Below are the code and all the weights of a small trained network. Each question names an input and a target symbol and asks about switching units off, where a switched-off unit gives its printed mean instead of its output.

import numpy as np


def w(rows, s, z=0):
    codes = np.array(rows[::2]) - 128.0
    scale = np.full(codes.shape[1], s)
    scale[-1] = z or s
    return codes * scale


def f(y):
    return y / 2 * (1 + np.tanh(0.7978845608 * (y + 0.044715 * y**3)))


def softmax(a):
    e = np.exp(a - a.max(-1, keepdims=True))
    return e / e.sum(-1, keepdims=True)


def log_softmax(a):
    a = a - a.max(-1, keepdims=True)
    return a - np.log(np.exp(a).sum(-1, keepdims=True))


def net(x, mask):
    ids = ['ΔΛΠβεστ'.index(c) for c in x.split()]
    T = len(ids)
    res = E[ids] + P[:T]
    u = 0
    for l in range(2):
        q, k, v = (res @ M[l].T for M in (Q, K, V))
        z = softmax(np.where(np.tri(T) > 0, q @ k.T / 3**0.5, -1e9)) @ v
        res = res + np.where(mask[u], z, O[l][:, -1]) @ O[l][:, :-1]
        u += 1
        y = f(res @ A[l][:, :-1].T + A[l][:, -1])
        res = res + np.where(mask[u : u + 8], y, B[l][:, -1]) @ B[l][:, :-1]
        u += 8
    return log_softmax(res[-1] @ U[:, :-1].T + U[:, -1])


Q, K, V, O, A, B = {}, {}, {}, {}, {}, {}
E = w([
[141,158,179,112,24],'Δ',
[115,187,76,15,172],'Λ',
[193,77,126,178,175],'Π',
[245,146,160,72,125],'β',
[75,226,228,145,147],'ε',
[50,83,115,166,210],'σ',
[126,72,142,37,253],'τ',
],0.013)
P = w([
[54,3,247,3,76],'0',
[59,24,225,24,93],'1',
[62,34,209,51,93],'2',
[71,54,200,63,104],'3',
[80,71,187,72,119],'4',
[89,88,180,81,133],'5',
[98,103,166,92,147],'6',
[107,119,156,101,161],'7',
[116,136,146,110,175],'8',
[122,151,135,118,190],'9',
[131,166,123,131,203],'10',
[137,180,111,138,216],'11',
[144,191,97,147,232],'12',
[147,205,92,152,241],'13',
],0.0061)
Q[0] = w([
[212,114,151,141,95],'0.h1',
[94,110,254,131,242],'0.h1',
[174,125,126,35,158],'0.h1',
],0.023)
K[0] = w([
[128,170,160,99,52],'0.h1',
[197,253,36,217,161],'0.h1',
[193,108,53,72,119],'0.h1',
],0.02)
V[0] = w([
[131,108,255,96,116],'0.h1',
[42,79,74,77,125],'0.h1',
[91,162,112,37,33],'0.h1',
],0.009)
O[0] = w([
[58,124,131,179,39,254],'0.h1',
[122,125,21,57,121,99],'0.h1',
[156,140,1,165,135,24],'0.h1',
],0.0085,0.0043)
A[0] = w([
[143,224,116,235,90,17],'0.n1',
[69,135,72,128,168,128],'0.n2',
[45,135,146,130,166,64],'0.n3',
[127,162,46,211,130,2],'0.n4',
[215,111,163,67,85,103],'0.n5',
[146,130,132,240,115,118],'0.n6',
[146,174,44,143,150,165],'0.n7',
[120,79,82,245,157,55],'0.n8',
],0.012,0.0044)
B[0] = w([
[60,109,88,90,177,164],'0.n1',
[82,153,167,78,169,186],'0.n2',
[167,83,115,193,143,254],'0.n3',
[117,186,249,100,173,121],'0.n4',
[163,32,91,150,80,182],'0.n5',
[201,123,157,101,87,210],'0.n6',
[162,95,152,201,87,185],'0.n7',
[157,4,74,190,108,147],'0.n8',
],0.012,0.0037)
Q[1] = w([
[154,251,111,211,33],'1.h1',
[129,63,99,221,136],'1.h1',
[203,116,102,4,105],'1.h1',
],0.015)
K[1] = w([
[30,115,146,89,2],'1.h1',
[133,88,232,172,140],'1.h1',
[213,100,101,92,124],'1.h1',
],0.017)
V[1] = w([
[210,40,75,122,40],'1.h1',
[95,222,187,170,15],'1.h1',
[39,38,84,254,107],'1.h1',
],0.0086)
O[1] = w([
[103,125,149,50,147,149],'1.h1',
[247,170,118,160,162,16],'1.h1',
[128,143,163,181,171,255],'1.h1',
],0.012,0.0055)
A[1] = w([
[80,177,124,191,46,29],'1.n1',
[124,123,136,123,249,135],'1.n2',
[133,157,123,147,15,2],'1.n3',
[90,128,125,191,33,156],'1.n4',
[148,126,129,117,231,33],'1.n5',
[77,160,172,114,145,146],'1.n6',
[114,133,25,123,163,75],'1.n7',
[153,54,114,129,65,39],'1.n8',
],0.021,0.0082)
B[1] = w([
[220,171,161,28,129,151],'1.n1',
[124,43,104,98,100,252],'1.n2',
[58,76,100,195,14,131],'1.n3',
[62,181,63,251,135,185],'1.n4',
[88,198,144,100,142,153],'1.n5',
[173,163,169,145,142,251],'1.n6',
[146,83,96,64,142,144],'1.n7',
[148,246,93,68,113,176],'1.n8',
],0.023,0.013)
U = w([
[114,143,33,127,137,205],'Δ',
[137,209,115,112,43,3],'Λ',
[220,168,71,199,145,119],'Π',
[40,232,175,154,96,90],'β',
[115,174,115,167,2,84],'ε',
[94,139,103,212,138,123],'σ',
[178,141,216,178,76,177],'τ',
],0.0067,0.0047)

Each question gives the input, a string of symbols that net reads in full, and the target symbol t.
The units are the heads (3 rows each of Q, K, V and O) and the neurons (one row each of A and B). Each row of codes is followed by its name. A weight is (code - 128) times the scale printed after its matrix; where a second scale follows, it is the last column's (O, A, B and U).
mask holds one flag per unit, layer by layer, with each layer's heads first. A switched-off unit (its flag False) gives its mean, the last column of its rows in O or B, instead of its output. The means were averaged over made-up inputs and are rounded, as every weight is.
A unit's drop is (log p(t) with every unit on - log p(t) with that unit switched off) / (log p(t) with every unit on - log p(t) with every unit switched off).
The circuit of an input: a set's keep is (log p(t) with only the set's units on - log p(t) with every unit switched off) / (log p(t) with every unit on - log p(t) with every unit switched off). Starting from the 12 units with the biggest drops (on a tie, the unit counted first), units are removed one at a time, each time the one whose removal leaves the highest keep (on an exact tie, the one counted first), for as long as the keep stays at least 0.8.
circuit, biggest first: the units of the circuit, biggest drop first
k most important neurons: the k neurons with the biggest drops, biggest first
k most important neurons of layer l: the k neurons of layer l with the biggest drops, biggest first
input Π Λ Π Π Π ε Π ε Π Δ Π Λ, target τ: 3 most important neurons => (0.n7; 1.n4; 0.n8)
input Π Π Π ε Λ Π Π Π β Π, target Λ: circuit, biggest first => (0.n8; 1.n8)
input Π Λ τ ε σ Π τ ε Π Π ε, target τ: 3 most important neurons of layer 1 => (1.n2; 1.n8; 1.n4)
input τ Π β Π Λ, target Δ: circuit, biggest first => (0.h1; 1.n7)
input β τ τ Λ β τ Π β Λ τ Π τ Π Λ, target β: circuit, biggest first => (0.h1; 1.h1; 1.n2)
input Π τ Π, target β: 2 most important neurons => (0.n3; 1.n2)
input Π τ τ Π Λ Λ β ε Π τ, target τ: 3 most important neurons => (1.n6; 1.n4; 0.n6)
input Π Π Π β ε Π ε ε ε Π, target Π: circuit, biggest first => (1.h1)
input Π ε ε Δ τ Π Π Δ ε Δ Λ Π Π Π, target τ: 2 most important neurons => (0.n8; 1.n4)
input ε Π ε Π, target Π: 2 most important neurons => (0.n8; 0.n5)
input Π Π τ Λ Π, target β: circuit, biggest first => (0.n3; 1.h1; 1.n2)
input β Π Π β Π, target Λ: 2 most important neurons of layer 1 => (1.n8; 1.n4)
input Λ Π Λ Π Δ Π ε Δ Π Π Π Λ Π σ, target σ: 3 most important neurons => (1.n4; 1.n2; 0.n3)
input Π Π Π τ ε ε ε Λ Π Π τ τ σ Δ, target ε: 3 most important neurons => (1.n3; 0.n8; 1.n6)
input Δ σ τ Λ, target Δ: circuit, biggest first => (0.h1)
input Π Λ σ, target σ: circuit, biggest first => (0.n3; 1.n4)
input Π Λ τ σ ε τ τ Δ Π Π Π Λ, target β: circuit, biggest first => (0.h1; 1.h1)
input Π Λ Π, target Δ: circuit, biggest first => (0.h1; 1.n6)
input ε ε τ Λ τ τ β Π ε Λ σ τ Δ, target ε: 3 most important neurons => (0.n3; 1.n3; 0.n6)
input Π Δ Λ Δ τ, target Δ: circuit, biggest first => (0.h1)
input σ Λ τ σ ε Π τ ε Π τ Π Π ε, target τ: circuit, biggest first => (0.h1; 1.n4)
input Π β Π Λ Π Π Λ τ, target Δ: circuit, biggest first => (0.h1; 1.n7)
input Λ Π τ ε τ β τ, target σ: 3 most important neurons => (1.n4; 0.n6; 1.n8)
input Π σ Δ β Π Π β Π β τ ε, target Π: 2 most important neurons => (0.n1; 1.n1)
